(in the rows, 128 means zero)
Each row has a class, written as a number after it.
[ 84 104 142 173 148 179 129 159 119  97 133  97 148 153 125 152 149 162
 127 104 114 125  60  92 124 135 149 100 120 142 155 127 100 146  89 153
 117 139 126 145  86 146 110 114] => 5
[ 84  90 142 109 116 114 124 152  93 132 119 106 196 173  90 148 164 168
 141 102 120  78 142 163 129 159 132  97 145  88 124 106  85 145 132 120
  60 144  90 137 126 137 149 137] => 0
[125 117 155 143 165  71 136 107  71 161  97 124 156 172 157 175 146 149
 152 157 109  97 177 136 152 144 132 160 167  95 151 122 122 128 155 112
  72 153 129 134 105 129 152 117] => 8
[147 126 162 115 133 152 113  98 122 141 126 121 183 166 163 150 151 176
 156 132 145  82 130 150 131 118 119 208 129 120  72 169 103 129 144  95
 101 124 114 101 108 125 115 137] => 3
[102 150 118 122 145 128  98 120 176 188 107  87 136 151 145 153 145 179
 125 117 158  76 179 165  83 111  88 207 118 160  48 170 117 132  82 125
 106 136 123  89 126 126 106 158] => 6
[163 117 116 137 115 133 127  93 119  99 115 144  53 119 135 147  87  97
 147 129 130 128 115 119 121 162 125 198 110 155 107 122 150 133 121 128
 118  82 121 126  70 144 158 118] => 5
[130 151 132 124 125 116 135 106 112 158 123  67 212 164 168 153 163 160
 149 167 148  97 174 133 133 114 130 202 111 106  50 147  92 158 149 113
  62 132  91 103 155  55  69 127] => 8
[186  72 163 113 187 144 113 161 133 122 126 188  94 119  99 137 182 159
 191  83 132 139  60 152 113 100  96  62 159 160 158  99 164  92 127 142
 131 134 121 111  92 118 197 153] => 1
[ 81 126 145 121  84 149 113 165 120  97 121 104 203 150 106 120 132 161
 137 112 109 106 139  88 103 135 134  89 129 123  86 141 106 139 115 111
  27 141 116 135 141 140 124 152] => 4
[136 139 129 141 129 145 102 133 177 115 115 113  82 126 120 122 118 106
  88 156 152 101 148 159  91  93 106 177  88 105  76 167 107 152 151 116
 165 128 159 128 142 133  48 120] => 2
[167 125 155 116 175  84 124 142  40 191 136 131 196 150 125 155 163  97
 139 133 131 108 122 152 132 142 101 137 139 131 185  91 101 106 131 111
  83  93 123 132 117 115 114 138] => 5
[113 111 169 121 168 117 115 111  91 158 151 158 178 164 144 169 183 113
 144 126 113 106  78 159 146 140 149 138 146 133 127 102 112 102 128  85
  90 160 126 161  64 147 113 139] => 5
[153 128 160 123 138 126 125 115  95 128 133 156 148 146 107 147 124 143
 125 110 125  99 127 140 143 174 131 157 105 135 113 126 106 106 138 100
  75  82 133 115  93 194 140 121] => 7
[138 122 155 129 139 103 134 129 112 155 156 135 174 152 121 145 157 121
 129 121 109 120 155 142 142 148 128 156 134 109 123  95 109 122 157 101
  84  99 134 112 110 123 133 136] => 7
[175 106 134  87 159 236 149 129 174  64 124 123 144 116 141 102 218  96
 143 131 144 105  32 145 135 157 113  90 121 109 119 124  98 139 116 168
  72 198 111 164 119 195 119  88] => 7
[ 52 126 140 147 120 168 155 100  99 102 144 108 121 164 109 121 132 131
 158 134 106 124 131 129 143 189 174 170 136  95 100 155 152 172 114 107
 125 182 108 144  89 145 194 122] => 7
[136 146 183 121 133  79 117  63  96 192  84 131 176 141 160 149 105 124
 111 148 118 113 132  97 119 152 135 113 128 110  73 135  86  90 158  67
  68 136 125 117 132 131 116 138] => 4
[127 121 152 131 156  97 133 144  80 171 125 125 158 131 128 158 136 165
 122 148 114 123 144 154 125 132 112 115 120 140 125 113 103 106 188  92
 117 126 126 146 124 139 102 165] => 6
[104 132 149 128 131 123  90 169  94 178 147  68 214 171 146 151 167 165
 155 132 137  73 137 140 118 140 100 190 144  79  98 155 110 142  77 146
 120 173 114 163 140 129  85 115] => 4
[113 132 136 131 167 154 160 126  89 118 132 104 156 138 109 139 175  94
 143 127 137 114 118  82 131 161 123 137 118 144 133 129 103 133 162 114
  54  95 127 149  82 138 170 132] => 1
[117  94 152 120 131 145  90 149 122 100 129 163  79 133 111 108 152 195
 176  88 118 131 106 129 119 153 113  80 155 111 137 143 151 117  91 148
 142 136 115 112 102 129 172 125] => 4
[132 149 156  96 171  91 118 144  65 191 142 145 196 150 147 139 184 125
 148 139 110  95 164 182 113 129  88 128 137 119 122 111 121 104 154  96
 105 137 100 125 150  97 119 177] => 6
[ 84 109 157 111 117 140 120 161  95 126 120 110 188 147  86 147 163 123
 148 121 110 117 107 134 141 100 126  75 118 126 120 158 136 121 124 106
  93 130 102 126 143  66 159 163] => 0
[104 147 106 134 133 139 155  90 128 122 142 117 105 151 141 126 169  84
 176 153 151 138 150  92 142 131 162 194 133 139  91 118 136 136 157  98
  87 102 131 137  74  72 148 135] => 1
[126 141 109  98 127 119 135 138 135 116 105  99 180 160 135 135 140 188
 164 145 144  98 150 144 119 150 117 180 108 103  80 139 105 165 160 132
  99 153  98 150 135 127 115 137] => 0
[112 135  80 141  95  97 145 115 112 145 135  90 124 139 131 133  77 156
 115 145 127 163 162 129 130 157 158 171 140 150 146  84 104 155 160 110
 136 113 130 117 109  80 107 125] => 5
[123 116 144 126 119 122 131 100 118 157  97 106 150 146 121 136 139 146
 121 125 149  85 135 157 105 126 136 132 131 118  89 142 107 135 125  91
  53 144  96  94 115 130  99 124] => 6
[122 155 109 138 168 129 132 130 101 140 133 108 170 160  93 123 151 122
 135 136 136 131 135 135 121 114 171 162 162 143 165 137 116 181 116  83
 104 146 124  96 112  81 160 121] => 1
[133 108 170 121 155 132 112 110 133 133 125 176 104 109 131 109 120 161
 117 100 115 162  84 109 113 127 142  53 155 134 130 117 149  97  72 105
 152 124 120 132 123 147 171 154] => 5
[ 92 118 118 152 123 141 122 136 102 121 167 117  77 130 132 161 115  91
 156 132  99 137 101  95 108 122 117 169 152 145 145 146 154 110 134 159
 134 125 134 162  70 122 143 105] => 4
[ 94 174 104 153 156 158 111  96 118 137 122  92 112 163 122 127 146 134
 153 142 137 109 129 106 106 178 129 191 111 127 116 165 142 176  88 128
 154 172 126 125 121 104 174 111] => 4
[126 151  91 140 120 129  97 133 206 138 150 103 109 141 151 142 146 168
 132 126 154 110 134 123  91 121 105 201  78 161  80 155 134 147 127 156
 162 140 116 116  91 145  77 113] => 5
[131 137 145 113 171  93 142 168  70 158 134 138 212 145 134 166 158 118
 170 137 111 114 130 153 129  95  96 140 151 138 125 100 140  99 138 115
  52 135 124 157 121 100 101 166] => 6
[123 137 111 126 133  63 144 132 108 158 141 143 127 128 131 140 116 105
 159 125 134 160 180 120 149 117 133 126 157 159 167  93 145 102 154 130
 124  93 154 114 129  81 157 148] => 1
[105 139  94 106 134 154 138 163 101 124 148  60 202 178 107 156 137 150
 159 131 144 106 134 137 121 127 118 237 152 143 121 144 129 166  95 129
  58 111 141 147  97 101 125 128] => 2
[101 127 112 146 122 173 146 177 102  81 132  97 178 136 106 111 173 135
 137 126 116 125 100 100 146 139 166 103 112 121 165 141 110 183 152 142
 127 148 114 151 139 115 123 109] => 1
[147 172  80 101 130 107 123 145  92 166 168  94 181 172  79 109 144 130
 159 150 153 142 156 163 138  87 148 190 137 128 138 107 132 159 125  77
  96  55 111 101 111  40 112 136] => 7
[147 119 155 106  87  92 128 114 127 117  81 117 194 157 147 141  96 125
 157 124 139 101 129 119 124 101 117 126 157 108  81 153 103 120 147 116
  36 107 129  98 121 113  91 123] => 4
[157  96 143 128 121 175 103 127 131 106  95 165  57 128 105 123 104 173
 139 106 110 155  65 104 116 135 151 112 158 155 138 155 150 106 101 112
 153 121 136  80  70 155 175 116] => 2
[142 123 150 112 134 121 102 140 134 123 124 107 173 134 121 161 125 124
 126 119 163  90 137 143 133  80  75 126 110 158 103 132 114 107 110 123
  61  81 140 111 124 127 118 155] => 8
[165 102 146 111 152 162 112 139 137 136 155 168  79 110 117 140 155 136
 160 104 122 145  30 127 129 101 100 115 129 175 141 121 158  66 145 146
 159 104 139 121  54 162 172 149] => 7
[165 112 101 126 149 222 137 116 134  97 133 114 116 134 109 127 123 148
 144 129 163 121  71 131 114 143 120 145 114 159 152 123  93 138 122 133
 100 123 109 158  88 179 103  87] => 3
[183  83 138 121 183 160 145 131  89 102 141 148  85  92 138 180 179 116
 139 111 131 103   9 148 129  90 119 122 172 158 135 139 107  79 127 181
  87 116 134 127  84 192 132 106] => 6
[177  86 152 131 153 207 130 133 135  82 110 152  68 105 140 140 142 119
 134 109 139 125   4  88 112 136 120  88 154 144 161 137 127  73  71 187
  97 160 134 140  77 207 119  55] => 2
[155 124 125 109 207 189 142 116 123  94 115 126 125 118 158 130 221  90
 159 140 145  97  42 144 155 148  92 109 117  99 153 131 122 138 123 193
 137 195 130 175 135 154 129 102] => 8
[155 146 144 113 163  88 133 106  95 128  84 163 147 138 140 128 127 111
 150 142 128 113 153 145 154 123 102 146 152 100 117 111 134 118 149 110
 110 117 150 121 137  91 136 149] => 8
[140 122 111 126 139 182 139 142 143  71 120 127  86 109  91 137 145  52
 118 141 131 143 102 101 127 132  94 106 128 162 138 152 119 109 131 151
  93 100 145 131  93 134 125  80] => 2
[165  86 135 119 145 141 133 168 122  51 125 172  90 120 127 125 124 193
 179 110 121 132  88 148 134 110  96 105 163 116 152  95 169 119 144 167
 133 143 128 152 101 130 146 124] => 8
[120 116 128 131 174 169 112 160 167 109 145 150 126 115 112 130 173 137
 159 132 117 148  72 125 128  74  77  93 144 141 161 114 188 118 136 136
 175 187 136 191  98 111 178 150] => 3
[130 137 101 132 117 100 171  79 102  83 116 141  97 112 130 128  82  63
 137 163 129 144 140 110 146 117 133 158 149 122 125 109 143 146 188 128
 109  96 131 165 107 114 141 114] => 8
[ 95 129 162 126 163  73 111 136  46 168 144 119 165 182 138 164 170 146
 138 143 100  89 187 153 129 140 142 157 180  69 131 120  85 121 121  98
  81 132  92 109 116  92 162 128] => 0
[129 153 133 124 158 138 153 119 114 137 159  95 188 171 105 134 159 112
 150 142 151 107 118 129 118 119 109 194 123 140 131 147 132 158 162 102
 100 103 136 124  86 130 163 142] => 7
[152 150 100 124 162  84 118 145  49 186 156  88 153 134 107 150  76 110
 146 174 167 146 116 185 120  50 133 168 146 155 178  91 126 143 104  87
 133  97 124 147 118  92  96 160] => 6
[112 137  97 140 108 104 115  89  76 183 138 123 107 154  92 149  70  94
 128 149 125 143 148 176 138 126 161 177 149 151 142 118 122 132 144  78
 169 123 111  97  88  86 107 112] => 8
[128 139 153 110 111  92 112 146  74 160 112 119 239 162 112 124 147 110
 162 111 126  98 117  92 119 104 119 121 168  82 101 111 123 117  85 110
  22  94 101 140 128  84 103 129] => 4
[ 77 160 133 125 133 127 110 139 167 143 132  80 204 149 133 131 145 141
 113 101 148 103 185 105 129 133 134 170 105 124  63 161  84 153  86 105
  64 104 132  95 127 118 104 145] => 1
[ 98 139 170 102 146 130  89 122  78 195 139 143 195 170 112 155 163  62
 134 119 108 102 107 154 133 103 114 122 134 154 133 158 114  75 130  64
  92  89 150 128 104  78  97 161] => 4
[129 154  96 123 154 155 131 158 109 154 145  98 138 147 100 114 218 166
 147 133 143  93 142 126 108 163 124 187  97 133 122 148 132 149 179 116
 116 155 119 124 121 100 127 127] => 1
[160 146  80 118 125 104 134 124 139 125 116 132 127 133 124 130  95 103
 133 148 142 128 125 178 111  69 116 152 139 162 144 118 129 152 169 119
 144 101 123 125 116 102  84 125] => 6
[136 130 128 146 138 146 130  83  98 164 152 133  94 135 130 129 119  82
 124 151 120 135 129 120 130 125 133 177 144 116 169 151 156 125 148  94
 187 104 123 144 100 120 156 104] => 3
[121 111 147 142  93 105 138 120 132 119  90 115 172 136 129 145 114 135
 119 120 125 104 129 120 131 104 122  98 127 114  94 134  99 131 176 134
  88 133 118  91 136 120  92 125] => 8
[119 131 112 130 109 106 115 120 128 165 137 105 159 170 150 148 159 174
 121 118 128  80 152 135 119 169 151 203 142 115 105 147 127 142 114 126
 120 154 120 121 111 169 117 105] => 5
[111  98 139 138 140 135 127 109 131 151 125 135 102 145 103 151 122  59
 154 127 104 143  84 126 110 109 119 112 160 115 120 120 153 107 141 107
 123 134 137 170  77 106 126 122] => 4
[148 119 150 150 111  97 125 132 125 135  97 101 142 129 122 152  98 135
 129 149 136 111 178 101 100 103  95  93  97 122  83 109 127 122 150 121
  63 117 101 114 163 121 126 145] => 8
[150 175  75 111 103 117 116 129 134 166 134 116 140 142  99  84  91 112
 128 146 134 144 157 172 118 124 123 192 116 116 130 104 140 170 138 102
 193 110 107 115 136  62  93 121] => 7
[155 105 142 120 176 174 115 149 123 117 115 181 116 112 120 124 154 125
 165  96 116 154  32 127 129 155  91 116 140 172 173  90 145 110  92 152
 162 148 138 152  68 135 150 146] => 5
[ 76 119 128 147 142 171 107 173 116  96 132 111  95 120  78 145 115 165
 147 109 131 155  68  86 124 115 110 128 136 161 107 132 133 108  76 144
 118 120 136 132  48 119 145 134] => 2
[174  98 143 126 170 151 109 164 162  89 116 151  89 138 139 157 146 168
 178 132 112 145  92 126 112 108  82 112 132 143 124 112 129 112 147 151
 158 124 107 127  81 107 168 134] => 0
[145 107 139 130 177 196 130 147 102  94  99 123  96  97 130 132 154 114
 151 132 144 107  14 151 120 101  99  85 128 131 132 146 126 128  84 185
 167 167 108 177 125 170 120 123] => 6
[143  88 125 100 129 147  85 182 131 116 157 167  85  97 107 136 124  94
 163 103  73 159  85 143 105 126  71  57 163 144 164 104 177  91 109 168
 165 150 106 170 108 138 179 131] => 4
[123 176  85 103  98  38 140  82  60 156 127 115 155 142 142 110  56 103
 157 166 153 157 176 148 187 101 180 179 189  85 144 105 161 141 101  89
 137 125 137 104 143  48 129 128] => 8
[145 103 160 148 115 101 130 126 108 100  96 108 169 162 121 172 108 193
 124 121 144  71 161 128 129 129 143 103 117 114  97 142  99 133 130 124
  27 122 119 103 152 194 123 113] => 8
[146 134  92 136 153 153 157 130 128  84 126  98 123 132 128 149 112  99
 162 152 134 138 106 112 132 102 111 191 128 127 112 121 139 160 143 153
 104 105 129 167  97 107 111 114] => 8
[172  94 156 114 169 199 108 125 128 104 115 165  79  97 140 146 172  74
 114 112 133  93   6 162 129  80 112  80 151 147 130 129 136  69  63 141
 121 137 133 159 106 163 116 111] => 6
[111 148  90 146 111  81 127 111 133 134 131 125 132 128 110 129  89 124
 142 140 152 153 150 111 150  68 123 176 184 130 130 117 135 137 135 124
 154  93 137 117  87  81 140 116] => 3
[103 163 123 121 135 120 117 112 130 163 123 121 146 151 132 109 184 164
 136 122 161  89 189 141 123 160 139 182  97 122  74 148 103 138 141 103
 107 131 118  99 142  84  95 135] => 1
[125  98 134 164 143 176 119 146 104 102 148  98 109 158 136 131 186 199
 137 122 135 108  74 122 119 157 182 100 121 115 170 129 111 164  96 148
 145 179 118 116 127 171 146 112] => 5
[121 143 115 105 145 124  97 138 159 156 130  80 156 150 134 135 130 139
 134 144 166 112 162 157 107 129  95 197 107 123 109 121 103 161 107 116
  94 141 141 127 107 128  94 144] => 2
[116 135 159 117 173 125  99 130  85 167 140 138 202 148 135 142 151 160
 122 123 126  88 140 165 128 117 112 158 140 120 152 149  81 136 130 109
 123 122 127 140 132 167 122 152] => 3
